Below is a small trained network, with its code and all its weights. Each question gives an input and a class and asks what happens when units are switched off, that is, made to give their printed mean instead of their output.

import numpy as np


def w(rows, s, z=0):
    codes = np.array(rows[::2]) - 128.0
    scale = np.full(codes.shape[1], s)
    scale[-1] = z or s
    return codes * scale


def f(y):
    return np.maximum(y, 0)


def log_softmax(a):
    a = a - a.max(-1, keepdims=True)
    return a - np.log(np.exp(a).sum(-1, keepdims=True))


def net(x, mask):
    res = np.array(x, float).reshape(1, 5) / 4 @ E
    y = f(res @ A[0][:, :-1].T + A[0][:, -1])
    res = res + np.where(mask, y, B[0][:, -1]) @ B[0][:, :-1]
    return log_softmax(res[-1] @ U[:, :-1].T + U[:, -1])


A, B = {}, {}
E = w([
[129,127,129,129],'x0',
[45,58,163,211],'x1',
[190,44,66,134],'x2',
[86,185,3,169],'x3',
[35,74,98,24],'x4',
],0.0078)
A[0] = w([
[164,176,157,224,10],'N0',
[114,140,75,161,54],'N1',
[175,175,122,74,139],'N2',
[122,113,147,126,70],'N3',
[61,106,111,87,90],'N4',
[164,135,125,187,42],'N5',
[117,151,196,111,142],'N6',
[208,111,107,181,125],'N7',
[186,157,111,79,80],'N8',
[189,80,88,113,154],'N9',
[174,50,107,141,138],'N10',
[189,94,95,155,137],'N11',
[146,177,112,54,98],'N12',
[95,74,97,81,91],'N13',
[93,147,69,145,46],'N14',
[78,74,143,182,62],'N15',
[106,99,137,166,72],'N16',
[63,183,68,182,70],'N17',
[103,89,145,164,77],'N18',
[76,251,197,131,254],'N19',
[139,180,153,185,136],'N20',
[161,76,189,111,118],'N21',
[63,115,175,197,104],'N22',
[147,166,156,192,72],'N23',
[155,90,228,98,118],'N24',
[154,37,103,158,145],'N25',
[111,151,78,164,102],'N26',
[148,72,216,110,53],'N27',
[159,191,111,73,63],'N28',
[152,86,186,120,70],'N29',
[181,168,114,94,76],'N30',
[71,104,143,187,83],'N31',
[92,107,102,62,90],'N32',
[155,136,145,175,143],'N33',
[152,78,103,125,201],'N34',
[157,122,157,87,70],'N35',
[183,126,136,169,171],'N36',
[44,74,112,48,72],'N37',
[72,109,104,75,77],'N38',
],0.011,0.0043)
B[0] = w([
[141,179,222,98,185],'N0',
[170,176,90,147,162],'N1',
[136,13,147,186,197],'N2',
[147,148,127,150,135],'N3',
[146,162,216,113,190],'N4',
[144,153,187,98,159],'N5',
[93,146,41,90,179],'N6',
[94,134,176,89,191],'N7',
[153,43,146,194,180],'N8',
[52,98,125,74,190],'N9',
[71,116,116,90,187],'N10',
[74,130,127,47,180],'N11',
[153,44,155,182,191],'N12',
[149,188,216,98,189],'N13',
[182,188,88,136,167],'N14',
[171,50,146,189,182],'N15',
[166,65,149,180,154],'N16',
[179,178,43,138,203],'N17',
[170,74,128,206,160],'N18',
[3,49,56,40,255],'N19',
[106,144,192,85,185],'N20',
[172,192,47,124,188],'N21',
[147,36,115,183,199],'N22',
[120,154,207,88,172],'N23',
[161,183,41,131,209],'N24',
[72,111,107,98,194],'N25',
[173,174,85,128,176],'N26',
[176,181,68,131,189],'N27',
[176,33,145,182,181],'N28',
[200,183,39,128,168],'N29',
[154,61,162,179,173],'N30',
[164,54,128,164,183],'N31',
[188,150,218,117,189],'N32',
[123,171,175,102,171],'N33',
[30,121,94,62,187],'N34',
[195,123,76,164,158],'N35',
[115,154,172,98,185],'N36',
[145,176,187,122,226],'N37',
[170,179,222,109,187],'N38',
],0.0066,0.0084)
U = w([
[130,175,247,107,80],'0',
[149,32,153,199,100],'1',
[161,196,49,135,89],'2',
[83,123,139,113,255],'3',
[30,99,119,70,88],'4',
],0.012,0.0091)

Each question gives the input, the list of numbers given to net, and the class t.
The units are the neurons (one row each of A and B). Each row of codes is followed by its name. A weight is (code - 128) times the scale printed after its matrix; where a second scale follows, it is the last column's (A, B and U).
mask holds one flag per neuron, in row order. A switched-off neuron (its flag False) gives its mean, the last column of its row in B, instead of its output. The means were averaged over made-up inputs and are rounded, as every weight is.
A unit's drop is (log p(t) with every unit on - log p(t) with that unit switched off) / (log p(t) with every unit on - log p(t) with every unit switched off).
The circuit of an input: a set's keep is (log p(t) with only the set's units on - log p(t) with every unit switched off) / (log p(t) with every unit on - log p(t) with every unit switched off). Starting from the 12 units with the biggest drops (on a tie, the unit counted first), units are removed one at a time, each time the one whose removal leaves the highest keep (on an exact tie, the one counted first), for as long as the keep stays at least 0.8.
units of the circuit, in order: the units of the circuit, biggest drop first
most important unit: the unit with the biggest drop
k most important neurons: the k neurons with the biggest drops, biggest first
drop of u: that unit's drop, to one decimal
input [-3,7,-4,-5,7], class 0: 4 most important neurons -> [N37 N4 N38 N13]
input [-2,8,5,2,7], class 1: most important unit -> N15
input [-2,0,7,-4,7], class 0: units of the circuit, in order -> [N13 N37]
input [-4,-4,6,-6,-1], class 2: units of the circuit, in order -> [N21 N24]
input [-6,3,7,-3,4], class 4: 2 most important neurons -> [N34 N25]
input [8,-5,-3,-6,-4], class 3: 2 most important neurons -> [N19 N17]
input [1,-5,-7,-4,3], class 4: 2 most important neurons -> [N19 N6]
input [0,7,2,-2,6], class 1: 2 most important neurons -> [N15 N22]
input [8,7,-4,8,-3], class 2: 3 most important neurons -> [N17 N26 N14]
input [-2,-8,8,-5,0], class 1: 3 most important neurons -> [N8 N2 N19]
input [5,6,-4,-4,3], class 1: 2 most important neurons -> [N22 N15]
input [-8,-7,-7,-3,-4], class 3: 4 most important neurons -> [N19 N6 N22 N15]
input [1,-6,8,-3,-2], class 4: 2 most important neurons -> [N9 N11]
input [-2,4,-7,-4,-4], class 4: units of the circuit, in order -> [N19]
input [-1,-7,-4,-7,2], class 1: 2 most important neurons -> [N2 N12]
input [-2,7,-6,-7,4], class 1: 4 most important neurons -> [N22 N15 N31 N18]
input [-4,6,-2,5,-6], class 0: 2 most important neurons -> [N0 N23]
input [-5,6,-5,-8,6], class 2: 2 most important neurons -> [N24 N27]
input [0,4,6,-4,2], class 4: drop of N19 -> -0.3
input [7,5,-1,7,1], class 2: most important unit -> N17
input [-5,2,-6,0,0], class 4: drop of N19 -> 0.4
input [5,-3,-8,-6,4], class 4: drop of N19 -> 1.3
input [1,-1,-3,8,5], class 2: drop of N17 -> 0.3
